Here is a tiny trained network, its code and every weight. The questions are about switching its units off for an input and a class, where a switched-off unit gives its printed mean instead of its output.

import numpy as np


def w(rows, s, z=0):
    codes = np.array(rows[::2]) - 128.0
    scale = np.full(codes.shape[1], s)
    scale[-1] = z or s
    return codes * scale


def norm(h):
    return h / np.sqrt((h * h).mean(-1, keepdims=True) + 1e-5)


def f(y):
    return np.maximum(y, 0)


def log_softmax(a):
    a = a - a.max(-1, keepdims=True)
    return a - np.log(np.exp(a).sum(-1, keepdims=True))


def net(x, mask):
    res = np.array(x, float).reshape(1, 5) / 4 @ E
    u = 0
    for l in range(2):
        y = f(norm(res) @ A[l][:, :-1].T + A[l][:, -1])
        res = res + np.where(mask[u : u + 4], y, B[l][:, -1]) @ B[l][:, :-1]
        u += 4
    return log_softmax(norm(res)[-1] @ U[:, :-1].T + U[:, -1])


A, B = {}, {}
E = w([
[125,108,139,40,101,217,245,234,182,200,232],'x0',
[161,81,8,92,196,172,97,2,202,165,245],'x1',
[139,32,149,103,106,94,123,113,76,134,151],'x2',
[215,167,124,117,186,171,125,190,29,40,166],'x3',
[167,157,109,211,29,244,119,123,38,195,124],'x4',
],0.0088)
A[0] = w([
[133,3,143,133,65,112,109,124,61,163,151,108],'L0N1',
[72,93,154,149,123,105,126,98,190,156,123,31],'L0N2',
[111,249,111,189,117,178,98,152,209,148,110,96],'L0N3',
[89,122,140,136,56,128,130,97,173,189,89,4],'L0N4',
],0.014,0.0047)
B[0] = w([
[110,198,130,84,135,91,255,61,148,120,62,255],'L0N1',
[204,168,129,104,213,190,85,178,90,54,138,215],'L0N2',
[127,93,159,54,114,49,245,50,88,132,88,251],'L0N3',
[175,100,211,161,174,235,75,156,68,32,197,223],'L0N4',
],0.0082,0.0069)
A[1] = w([
[92,99,139,116,170,45,89,202,218,109,139,2],'L1N1',
[117,86,171,92,72,168,174,219,197,188,169,20],'L1N2',
[117,102,147,182,99,101,68,88,143,105,76,148],'L1N3',
[85,139,232,173,58,91,113,253,136,137,68,71],'L1N4',
],0.016,0.0041)
B[1] = w([
[123,145,152,161,33,207,189,111,55,180,121,199],'L1N1',
[77,145,114,182,140,64,40,151,115,97,55,230],'L1N2',
[59,142,134,126,107,117,102,251,168,153,138,205],'L1N3',
[166,106,79,105,154,147,114,64,175,151,205,245],'L1N4',
],0.014,0.011)
U = w([
[56,149,59,176,134,77,11,181,143,137,85,182],'0',
[173,84,30,90,143,159,72,26,235,211,233,193],'1',
[200,132,171,122,197,209,107,196,62,34,165,239],'2',
[114,131,131,195,2,212,181,82,65,220,110,61],'3',
[103,142,162,21,179,44,246,85,172,90,79,76],'4',
[200,62,148,114,163,125,177,144,168,119,88,1],'5',
],0.0088,0.0045)

Each question gives the input, the list of numbers given to net, and the class t.
The units are the neurons (one row each of A and B). Each row of codes is followed by its name. A weight is (code - 128) times the scale printed after its matrix; where a second scale follows, it is the last column's (A, B and U).
mask holds one flag per neuron, layer by layer. A switched-off neuron (its flag False) gives its mean, the last column of its row in B, instead of its output. The means were averaged over made-up inputs and are rounded, as every weight is.
A unit's drop is (log p(t) with every unit on - log p(t) with that unit switched off) / (log p(t) with every unit on - log p(t) with every unit switched off).
The circuit of an input: a set's keep is (log p(t) with only the set's units on - log p(t) with every unit switched off) / (log p(t) with every unit on - log p(t) with every unit switched off). Starting from all 8 units, units are removed one at a time, each time the one whose removal leaves the highest keep (on an exact tie, the one counted first), for as long as the keep stays at least 0.8.
circuit, biggest first: the units of the circuit, biggest drop first
most important unit: the unit with the biggest drop
top k neurons: the k neurons with the biggest drops, biggest first
top k neurons in layer l: the k neurons of layer l with the biggest drops, biggest first
input [-3,6,-5,-7,1], class 2: top 3 neurons in layer 0 : L0N2, L0N4, L0N1
input [5,-5,-4,0,1], class 0: top 2 neurons : L1N2, L0N1
input [-2,6,5,-7,1], class 2: circuit, biggest first : L0N2, L0N4
input [-7,7,6,3,3], class 0: circuit, biggest first : L1N4
input [7,-7,-6,5,-8], class 3: top 2 neurons : L1N1, L0N4
input [5,2,6,-4,2], class 4: top 2 neurons : L0N1, L1N1
input [-3,6,-1,-2,-8], class 3: top 2 neurons in layer 1 : L1N1, L1N4
input [8,7,3,-1,-6], class 0: circuit, biggest first : L1N2, L1N4
input [6,1,-6,-1,4], class 0: top 2 neurons in layer 1 : L1N2, L1N1
input [8,4,-7,-2,1], class 0: top 2 neurons : L1N2, L0N1
input [-5,6,1,-2,7], class 3: top 3 neurons : L1N4, L1N2, L0N1
input [-5,3,-4,-7,7], class 2: circuit, biggest first : L0N4, L0N2
input [5,0,-4,-8,0], class 2: top 2 neurons : L0N4, L0N2
input [7,-8,-1,3,3], class 1: top 2 neurons : L1N4, L1N3
input [3,-8,0,-3,-7], class 1: most important unit : L1N4
input [2,3,6,1,-7], class 3: circuit, biggest first : L1N1, L0N3
input [3,5,-8,3,-2], class 4: top 2 neurons : L0N3, L1N4
input [-8,8,4,-3,-4], class 0: top 3 neurons : L1N4, L1N3, L0N3
input [2,6,-1,-7,7], class 2: top 4 neurons : L0N4, L1N4, L0N2, L1N1
input [8,-6,-5,-3,-6], class 0: circuit, biggest first : L1N2
input [-2,-3,-3,-6,-6], class 2: circuit, biggest first : L0N2, L0N4
input [-6,1,-7,1,-1], class 4: top 2 neurons : L0N3, L1N2
input [3,5,6,3,-4], class 4: top 2 neurons : L1N4, L0N1
input [3,-8,-8,-1,5], class 1: top 2 neurons : L1N4, L0N1
input [-5,2,6,-7,1], class 2: top 3 neurons in layer 0 : L0N4, L0N2, L0N3
